Below is a small trained network, with its code and all its weights. Each question gives an input and a class and asks what happens when units are switched off, that is, made to give their printed mean instead of their output.

import numpy as np


def w(rows, s, z=0):
    codes = np.array(rows[::2]) - 128.0
    scale = np.full(codes.shape[1], s)
    scale[-1] = z or s
    return codes * scale


def norm(h):
    return h / np.sqrt((h * h).mean(-1, keepdims=True) + 1e-5)


def f(y):
    return np.maximum(y, 0)


def log_softmax(a):
    a = a - a.max(-1, keepdims=True)
    return a - np.log(np.exp(a).sum(-1, keepdims=True))


def net(x, mask):
    res = np.array(x, float).reshape(1, 6) / 4 @ E
    u = 0
    for l in range(2):
        y = f(norm(res) @ A[l][:, :-1].T + A[l][:, -1])
        res = res + np.where(mask[u : u + 8], y, B[l][:, -1]) @ B[l][:, :-1]
        u += 8
    return log_softmax(norm(res)[-1] @ U[:, :-1].T + U[:, -1])


A, B = {}, {}
E = w([
[184,88,164,182,158,54,3,157],'x0',
[130,126,128,129,127,129,129,127],'x1',
[118,126,138,130,126,125,130,129],'x2',
[124,126,130,129,126,132,127,131],'x3',
[192,201,115,30,10,189,131,1],'x4',
[133,127,127,129,126,127,129,128],'x5',
],0.0015)
A[0] = w([
[169,84,177,168,99,62,20,115,110],'L0N0',
[155,127,114,112,80,99,72,113,4],'L0N1',
[151,83,143,122,55,55,4,94,187],'L0N2',
[142,134,142,37,25,88,86,53,148],'L0N3',
[146,91,179,80,67,84,43,108,20],'L0N4',
[168,216,143,62,101,177,148,81,141],'L0N5',
[129,88,147,123,85,112,76,73,8],'L0N6',
[73,117,167,135,115,115,183,142,139],'L0N7',
],0.0036,0.0031)
B[0] = w([
[69,73,47,97,128,146,107,59,225],'L0N0',
[119,195,167,76,63,3,43,14,145],'L0N1',
[181,190,176,177,176,135,113,159,249],'L0N2',
[85,118,80,41,75,147,147,119,254],'L0N3',
[179,224,114,139,134,72,83,98,167],'L0N4',
[106,74,134,176,163,133,148,129,246],'L0N5',
[119,207,162,60,48,8,35,54,142],'L0N6',
[177,132,99,148,141,148,126,169,173],'L0N7',
],0.0045,0.0041)
A[1] = w([
[180,184,166,181,181,192,198,202,1],'L1N0',
[131,70,189,163,168,148,210,180,191],'L1N1',
[158,95,167,189,179,161,35,149,41],'L1N2',
[167,173,195,211,109,33,70,83,158],'L1N3',
[127,109,81,145,108,89,2,71,229],'L1N4',
[200,135,123,226,205,172,157,113,139],'L1N5',
[135,174,124,162,159,47,82,185,252],'L1N6',
[202,169,244,55,18,35,56,84,6],'L1N7',
],0.0044,0.0023)
B[1] = w([
[212,178,212,70,171,165,133,168,175],'L1N0',
[159,178,117,103,95,120,73,100,221],'L1N1',
[99,66,128,133,127,110,152,150,184],'L1N2',
[123,107,115,67,77,168,198,142,197],'L1N3',
[96,100,152,183,141,70,85,169,255],'L1N4',
[188,94,209,127,198,154,168,198,204],'L1N5',
[117,180,110,98,77,160,171,52,233],'L1N6',
[155,214,58,254,120,70,51,114,194],'L1N7',
],0.0054,0.0047)
U = w([
[254,203,252,44,216,202,204,206,20],'0',
[72,20,213,207,190,31,128,201,247],'1',
[53,147,40,14,9,211,212,8,87],'2',
[77,207,53,208,33,2,2,25,63],'3',
],0.0049,0.0013)

Each question gives the input, the list of numbers given to net, and the class t.
The units are the neurons (one row each of A and B). Each row of codes is followed by its name. A weight is (code - 128) times the scale printed after its matrix; where a second scale follows, it is the last column's (A, B and U).
mask holds one flag per neuron, layer by layer. A switched-off neuron (its flag False) gives its mean, the last column of its row in B, instead of its output. The means were averaged over made-up inputs and are rounded, as every weight is.
A unit's drop is (log p(t) with every unit on - log p(t) with that unit switched off) / (log p(t) with every unit on - log p(t) with every unit switched off).
k most important neurons: the k neurons with the biggest drops, biggest first
top k neurons in layer l: the k neurons of layer l with the biggest drops, biggest first
drop when u is switched off: that unit's drop, to one decimal
input [7,-1,-8,-5,-1,-8], class 1: 2 most important neurons : L0N0, L1N4
input [5,-8,-1,-6,0,-3], class 1: 4 most important neurons : L0N0, L1N4, L0N2, L0N3
input [-1,-7,1,2,-7,6], class 0: 2 most important neurons : L0N3, L0N0
input [0,-5,-1,-7,2,0], class 2: 3 most important neurons : L0N3, L1N4, L1N5
input [-4,-4,2,-2,-5,7], class 0: most important neuron : L0N3
input [5,-4,-1,5,-1,-2], class 1: 2 most important neurons : L0N0, L1N4
input [6,-4,2,8,0,-4], class 1: 4 most important neurons : L0N0, L1N4, L0N2, L0N3
input [3,0,-3,-2,-2,7], class 1: 2 most important neurons : L0N0, L0N3
input [-3,-1,0,-5,-3,5], class 0: top 2 neurons in layer 0 : L0N3, L0N0
input [-3,-8,-2,0,-6,-1], class 0: drop when L0N3 is switched off : 0.6
input [-7,6,-4,8,-7,-2], class 0: drop when L0N3 is switched off : 0.2
input [-3,-6,-4,-6,-8,2], class 0: drop when L0N3 is switched off : 0.3
input [-1,-7,1,2,-8,-7], class 0: drop when L0N3 is switched off : 0.9
